Here is a tiny trained network, its code and every weight. The questions are about switching its units off for an input and a class, where a switched-off unit gives its printed mean instead of its output.

import numpy as np


def w(rows, s, z=0):
    codes = np.array(rows[::2]) - 128.0
    scale = np.full(codes.shape[1], s)
    scale[-1] = z or s
    return codes * scale


def f(y):
    return np.maximum(y, 0)


def log_softmax(a):
    a = a - a.max(-1, keepdims=True)
    return a - np.log(np.exp(a).sum(-1, keepdims=True))


def net(x, mask):
    res = np.array(x, float).reshape(1, 6) / 4 @ E
    y = f(res @ A[0][:, :-1].T + A[0][:, -1])
    res = res + np.where(mask, y, B[0][:, -1]) @ B[0][:, :-1]
    return log_softmax(res[-1] @ U[:, :-1].T + U[:, -1])


A, B = {}, {}
E = w([
[46,208,17],'x0',
[210,188,137],'x1',
[109,103,47],'x2',
[253,83,58],'x3',
[69,52,88],'x4',
[207,220,134],'x5',
],0.0051)
A[0] = w([
[74,88,183,142],'N0',
[161,92,176,157],'N1',
[121,147,102,36],'N2',
[137,118,90,57],'N3',
[54,185,115,174],'N4',
[133,102,194,74],'N5',
[114,137,74,110],'N6',
[170,60,188,118],'N7',
[159,89,98,94],'N8',
[122,183,175,219],'N9',
[184,170,156,38],'N10',
[128,133,82,147],'N11',
[219,53,127,143],'N12',
[63,176,121,155],'N13',
[124,157,146,252],'N14',
[175,165,145,97],'N15',
[159,223,151,81],'N16',
[135,116,81,61],'N17',
[249,179,211,101],'N18',
[101,191,125,38],'N19',
[141,94,76,41],'N20',
],0.012,0.0038)
B[0] = w([
[24,121,176,188],'N0',
[72,165,146,186],'N1',
[132,167,122,134],'N2',
[160,146,104,141],'N3',
[103,62,60,211],'N4',
[92,200,151,163],'N5',
[163,158,77,165],'N6',
[56,182,181,195],'N7',
[157,176,116,159],'N8',
[136,83,72,208],'N9',
[146,55,137,170],'N10',
[151,182,101,166],'N11',
[67,199,122,217],'N12',
[98,72,82,195],'N13',
[132,90,74,199],'N14',
[158,88,133,172],'N15',
[111,55,89,192],'N16',
[165,161,102,147],'N17',
[160,2,187,253],'N18',
[70,154,134,155],'N19',
[171,181,107,152],'N20',
],0.024,0.0072)
U = w([
[206,224,76,11],'0',
[180,136,129,233],'1',
[30,219,32,209],'2',
[175,175,255,2],'3',
[142,82,148,140],'4',
[77,176,191,97],'5',
],0.008,0.0048)

Each question gives the input, the list of numbers given to net, and the class t.
The units are the neurons (one row each of A and B). Each row of codes is followed by its name. A weight is (code - 128) times the scale printed after its matrix; where a second scale follows, it is the last column's (A, B and U).
mask holds one flag per neuron, in row order. A switched-off neuron (its flag False) gives its mean, the last column of its row in B, instead of its output. The means were averaged over made-up inputs and are rounded, as every weight is.
A unit's drop is (log p(t) with every unit on - log p(t) with that unit switched off) / (log p(t) with every unit on - log p(t) with every unit switched off).
The circuit of an input: a set's keep is (log p(t) with only the set's units on - log p(t) with every unit switched off) / (log p(t) with every unit on - log p(t) with every unit switched off). Starting from the 12 units with the biggest drops (on a tie, the unit counted first), units are removed one at a time, each time the one whose removal leaves the highest keep (on an exact tie, the one counted first), for as long as the keep stays at least 0.8.
circuit, biggest first: the units of the circuit, biggest drop first
k most important neurons: the k neurons with the biggest drops, biggest first
drop of u: that unit's drop, to one decimal
input [-8,5,5,-1,6,-4], class 2: circuit, biggest first => N18
input [7,8,-2,4,2,5], class 1: circuit, biggest first => N0; N7
input [-6,2,8,-7,3,-6], class 5: circuit, biggest first => N0; N9
input [-8,-2,4,3,6,-3], class 2: 2 most important neurons => N18; N12
input [-6,-8,5,8,-6,5], class 5: circuit, biggest first => N12; N7; N18
input [-1,5,-3,8,-2,-2], class 5: circuit, biggest first => N7; N4
input [-3,-2,-4,8,-6,-4], class 5: 2 most important neurons => N12; N7
input [2,1,8,2,-7,5], class 4: 2 most important neurons => N16; N18
input [-3,4,1,8,6,6], class 3: 2 most important neurons => N18; N4
input [-6,-8,-5,6,6,-5], class 2: 2 most important neurons => N18; N12
input [-7,5,2,1,8,-8], class 2: drop of N18 => 0.7
input [4,-5,-3,7,-2,3], class 0: drop of N0 => 0.2
input [-6,-5,-2,1,1,-3], class 2: drop of N18 => 1.7
input [-6,-7,5,7,1,5], class 2: drop of N12 => 0.6
